Below are the code and all the weights of a small trained network. Each question names an input and a target symbol and asks about switching units off, where a switched-off unit gives its printed mean instead of its output.

import numpy as np


def w(rows, s, z=0):
    codes = np.array(rows[::2]) - 128.0
    scale = np.full(codes.shape[1], s)
    scale[-1] = z or s
    return codes * scale


def f(y):
    return y / 2 * (1 + np.tanh(0.7978845608 * (y + 0.044715 * y**3)))


def softmax(a):
    e = np.exp(a - a.max(-1, keepdims=True))
    return e / e.sum(-1, keepdims=True)


def log_softmax(a):
    a = a - a.max(-1, keepdims=True)
    return a - np.log(np.exp(a).sum(-1, keepdims=True))


def net(x, mask):
    ids = ['ΛΩγδζηθξπστ'.index(c) for c in x.split()]
    T = len(ids)
    res = E[ids] + P[:T]
    u = 0
    for l in range(2):
        q, k, v = (res @ M[l].T for M in (Q, K, V))
        z = softmax(np.where(np.tri(T) > 0, q @ k.T / 2**0.5, -1e9)) @ v
        res = res + np.where(mask[u], z, O[l][:, -1]) @ O[l][:, :-1]
        u += 1
        y = f(res @ A[l][:, :-1].T + A[l][:, -1])
        res = res + np.where(mask[u : u + 12], y, B[l][:, -1]) @ B[l][:, :-1]
        u += 12
    return log_softmax(res[-1] @ U[:, :-1].T + U[:, -1])


Q, K, V, O, A, B = {}, {}, {}, {}, {}, {}
E = w([
[107,121,71,105,145,129,123,122,113,118,151],'Λ',
[129,108,96,157,182,141,102,225,122,101,206],'Ω',
[124,122,118,160,142,153,139,79,125,103,113],'γ',
[93,140,144,148,174,113,137,98,149,131,140],'δ',
[90,175,109,138,139,72,124,131,115,108,170],'ζ',
[129,94,115,143,172,200,137,95,137,106,119],'η',
[107,115,170,188,138,127,140,115,123,125,133],'θ',
[148,88,141,223,136,200,135,122,106,80,105],'ξ',
[126,168,189,249,129,112,154,172,92,56,135],'π',
[106,122,182,184,185,167,156,110,151,117,132],'σ',
[86,157,221,202,179,98,159,140,150,126,165],'τ',
],0.015)
P = w([
[166,188,31,84,120,114,141,114,96,150,129],'0',
[102,83,178,128,84,125,130,55,155,115,179],'1',
[237,173,55,195,142,111,110,102,123,147,114],'2',
[123,26,120,191,101,93,169,126,158,132,177],'3',
[164,137,117,118,143,132,106,192,39,150,69],'4',
[83,151,166,128,56,167,137,99,148,114,133],'5',
[185,72,92,65,79,108,60,218,143,59,5],'6',
[96,106,142,166,71,122,152,134,147,109,167],'7',
[206,172,88,144,163,175,104,140,58,176,88],'8',
],0.015)
Q[0] = w([
[221,181,134,93,66,120,179,65,253,99,232],'0.h0',
[215,253,52,221,253,178,235,71,1,215,214],'0.h0',
],0.0065)
K[0] = w([
[169,179,119,122,149,79,173,169,79,171,91],'0.h0',
[88,253,143,101,86,219,100,147,136,122,128],'0.h0',
],0.012)
V[0] = w([
[168,128,157,127,18,52,103,93,63,91,117],'0.h0',
[47,132,74,106,120,89,2,102,159,108,144],'0.h0',
],0.0079)
O[0] = w([
[129,175,14,137,75,178,104,211,225,190,92,42],'0.h0',
[253,170,250,149,96,144,219,144,136,123,119,2],'0.h0',
],0.0069,0.00077)
A[0] = w([
[108,88,185,176,87,179,159,130,167,195,89,80],'0.n0',
[117,121,182,136,196,125,117,111,174,167,67,78],'0.n1',
[132,148,58,147,223,164,77,166,94,175,90,173],'0.n2',
[68,92,83,125,64,128,165,59,254,140,196,88],'0.n3',
[59,118,107,125,100,66,128,82,55,134,117,58],'0.n4',
[209,159,151,143,165,154,103,145,144,125,50,68],'0.n5',
[146,101,156,100,154,158,140,111,161,99,199,86],'0.n6',
[88,157,128,172,113,142,120,124,201,109,115,2],'0.n7',
[53,161,101,128,103,50,140,132,159,72,182,196],'0.n8',
[97,113,100,141,69,127,198,15,164,137,123,100],'0.n9',
[216,97,141,112,164,120,29,165,148,108,89,76],'0.n10',
[206,163,160,169,182,106,163,121,33,9,49,130],'0.n11',
],0.0082,0.0087)
B[0] = w([
[171,129,143,24,133,85,182,83,147,72,204,130],'0.n0',
[179,154,86,106,73,137,101,166,103,162,158,116],'0.n1',
[96,110,159,155,42,120,192,98,56,133,178,252],'0.n2',
[156,93,237,154,153,100,193,73,81,50,143,174],'0.n3',
[209,95,171,77,69,181,173,111,169,160,207,118],'0.n4',
[154,203,200,210,117,73,108,186,155,107,87,155],'0.n5',
[70,117,111,208,140,82,41,143,111,161,61,134],'0.n6',
[164,129,98,46,80,71,134,152,181,206,99,115],'0.n7',
[133,123,181,167,117,156,152,123,183,147,115,229],'0.n8',
[99,184,80,169,180,194,149,74,81,82,101,156],'0.n9',
[141,126,135,111,145,2,157,160,174,154,147,165],'0.n10',
[109,76,93,38,153,134,125,93,134,186,185,254],'0.n11',
],0.0073,0.008)
Q[1] = w([
[149,175,77,164,146,102,35,78,226,92,175],'1.h0',
[74,99,156,78,128,63,93,207,193,2,10],'1.h0',
],0.0065)
K[1] = w([
[113,197,47,73,144,112,199,209,95,141,206],'1.h0',
[175,2,102,220,180,18,210,122,116,91,133],'1.h0',
],0.0087)
V[1] = w([
[64,234,179,128,128,96,180,33,171,209,82],'1.h0',
[166,123,90,86,87,255,128,52,78,115,37],'1.h0',
],0.0066)
O[1] = w([
[125,111,35,128,177,61,129,162,245,34,132,216],'1.h0',
[108,76,188,44,82,79,78,161,158,140,47,4],'1.h0',
],0.012,0.0014)
A[1] = w([
[190,178,109,57,161,65,183,153,114,135,78,178],'1.n0',
[143,202,103,179,103,103,173,133,166,135,82,43],'1.n1',
[124,203,85,199,69,156,142,188,57,233,75,55],'1.n2',
[183,173,66,101,159,114,100,160,170,91,130,51],'1.n3',
[224,244,84,142,115,117,167,165,134,137,82,3],'1.n4',
[115,133,115,183,151,158,146,116,131,72,144,56],'1.n5',
[83,75,86,138,70,60,125,171,223,111,64,32],'1.n6',
[141,94,162,101,98,105,148,115,101,139,152,50],'1.n7',
[84,116,180,111,99,77,190,120,155,190,132,30],'1.n8',
[176,163,155,101,79,113,94,124,48,203,128,67],'1.n9',
[80,62,99,125,101,130,64,180,232,126,139,72],'1.n10',
[168,113,72,102,120,132,141,164,184,202,141,23],'1.n11',
],0.011,0.006)
B[1] = w([
[254,100,229,158,182,117,48,133,179,51,128,177],'1.n0',
[121,103,67,99,85,174,104,161,70,128,104,153],'1.n1',
[247,88,60,137,118,180,123,90,159,154,68,228],'1.n2',
[71,136,98,132,233,177,133,139,222,171,46,161],'1.n3',
[107,105,227,11,206,224,197,195,27,67,124,146],'1.n4',
[123,135,143,45,102,131,80,162,127,194,129,255],'1.n5',
[98,190,188,210,94,204,95,140,88,210,142,200],'1.n6',
[125,173,113,85,213,96,93,152,219,127,88,164],'1.n7',
[170,16,112,83,179,160,177,97,116,150,136,148],'1.n8',
[86,180,171,163,154,48,207,142,132,107,62,207],'1.n9',
[147,134,157,59,182,181,232,9,123,161,143,174],'1.n10',
[116,62,148,168,109,127,99,138,133,118,115,139],'1.n11',
],0.0091,0.0094)
U = w([
[207,141,142,115,105,81,75,128,123,78,124,113],'Λ',
[158,178,117,126,150,103,150,107,91,112,110,89],'Ω',
[178,159,157,104,112,150,46,112,110,179,92,57],'γ',
[143,125,109,169,157,133,85,85,174,110,101,46],'δ',
[136,125,130,105,150,139,103,147,90,97,98,65],'ζ',
[164,120,121,3,149,88,73,109,89,178,117,86],'η',
[24,147,144,251,86,100,67,197,94,93,79,255],'θ',
[93,99,131,135,99,97,107,164,129,166,35,98],'ξ',
[149,114,100,144,88,144,79,141,102,129,97,167],'π',
[122,94,127,65,124,140,161,47,110,48,209,208],'σ',
[99,151,86,81,156,114,75,126,128,182,113,100],'τ',
],0.0072,0.0087)

Each question gives the input, a string of symbols that net reads in full, and the target symbol t.
The units are the heads (2 rows each of Q, K, V and O) and the neurons (one row each of A and B). Each row of codes is followed by its name. A weight is (code - 128) times the scale printed after its matrix; where a second scale follows, it is the last column's (O, A, B and U).
mask holds one flag per unit, layer by layer, with each layer's heads first. A switched-off unit (its flag False) gives its mean, the last column of its rows in O or B, instead of its output. The means were averaged over made-up inputs and are rounded, as every weight is.
A unit's drop is (log p(t) with every unit on - log p(t) with that unit switched off) / (log p(t) with every unit on - log p(t) with every unit switched off).
The circuit of an input: a set's keep is (log p(t) with only the set's units on - log p(t) with every unit switched off) / (log p(t) with every unit on - log p(t) with every unit switched off). Starting from the 12 units with the biggest drops (on a tie, the unit counted first), units are removed one at a time, each time the one whose removal leaves the highest keep (on an exact tie, the one counted first), for as long as the keep stays at least 0.8.
units of the circuit, in order: the units of the circuit, biggest drop first
most important unit: the unit with the biggest drop
top k neurons: the k neurons with the biggest drops, biggest first
top k neurons in layer l: the k neurons of layer l with the biggest drops, biggest first
input δ ξ π Λ Ω, target ξ: top 2 neurons in layer 0 : [0.n2 0.n10]
input π η γ ζ π, target η: most important unit : 0.n11
input Ω θ π Λ Λ ξ π, target Λ: top 3 neurons : [0.n10 1.n0 0.n11]
input η π Ω Ω, target θ: units of the circuit, in order : [0.n11 1.n2]
input δ Ω Ω, target δ: units of the circuit, in order : [1.h0 1.n3]
input Ω Ω σ γ ξ τ Ω γ π, target τ: units of the circuit, in order : [1.h0 1.n3 0.n11 1.n5]
input τ γ π, target τ: units of the circuit, in order : [1.h0 1.n3 1.n5]
input τ Ω ζ Λ Ω δ δ σ ζ, target δ: top 2 neurons : [1.n3 1.n0]
input η π Ω, target η: units of the circuit, in order : [1.h0 0.n10 1.n10]
input π θ Ω Ω Λ η η θ ζ, target η: top 3 neurons in layer 0 : [0.n2 0.n11 0.n9]
input Ω η π δ γ, target η: units of the circuit, in order : [0.n11 1.h0 0.n9]
input ξ π Λ Ω π γ δ Ω ζ, target γ: top 2 neurons in layer 0 : [0.n9 0.n2]
input ζ θ Ω Ω τ π, target σ: top 2 neurons : [0.n11 0.n5]
input σ γ Ω Λ Ω π Ω π δ, target π: top 3 neurons : [0.n3 1.n2 0.n2]
input π π γ Ω θ Ω π γ δ, target Ω: most important unit : 1.n9
input γ δ Ω γ, target θ: top 2 neurons in layer 0 : [0.n11 0.n3]
input γ π ξ γ ζ, target π: top 2 neurons : [1.n2 0.n2]
input η γ Λ, target η: units of the circuit, in order : [1.h0 0.h0 0.n11]
input τ Λ δ η ξ Λ ζ Ω δ, target Λ: top 2 neurons : [1.n0 0.n2]
input δ Λ θ γ Ω π δ Ω γ, target π: most important unit : 0.h0
input Ω ζ Ω Λ δ π γ π Ω, target π: top 3 neurons in layer 0 : [0.n2 0.n11 0.n3]
input Ω π θ Ω Ω γ γ γ δ, target γ: top 3 neurons : [1.n6 0.n9 0.n2]
input π γ γ π τ Ω, target σ: units of the circuit, in order : [1.n10 0.h0 1.n6]
input Λ ζ π π π Ω σ Ω Λ, target Ω: top 3 neurons : [1.n9 1.n5 0.n2]
input ζ Λ δ Ω π ξ, target σ: top 2 neurons : [0.n0 1.n6]
input ζ γ δ Ω Λ Ω, target θ: top 4 neurons : [0.n11 0.n2 0.n5 0.n10]
input σ ζ γ Ω ζ Λ δ Ω Ω, target Λ: units of the circuit, in order : [1.n0 0.h0 1.h0 0.n10]
input τ π γ ζ Ω σ η Λ ζ, target σ: most important unit : 0.h0
input π γ τ Ω Ω, target γ: top 4 neurons : [1.n6 1.n10 0.n9 0.n10]
input π γ ζ π π Ω δ, target π: top 3 neurons : [1.n2 0.n2 0.n11]
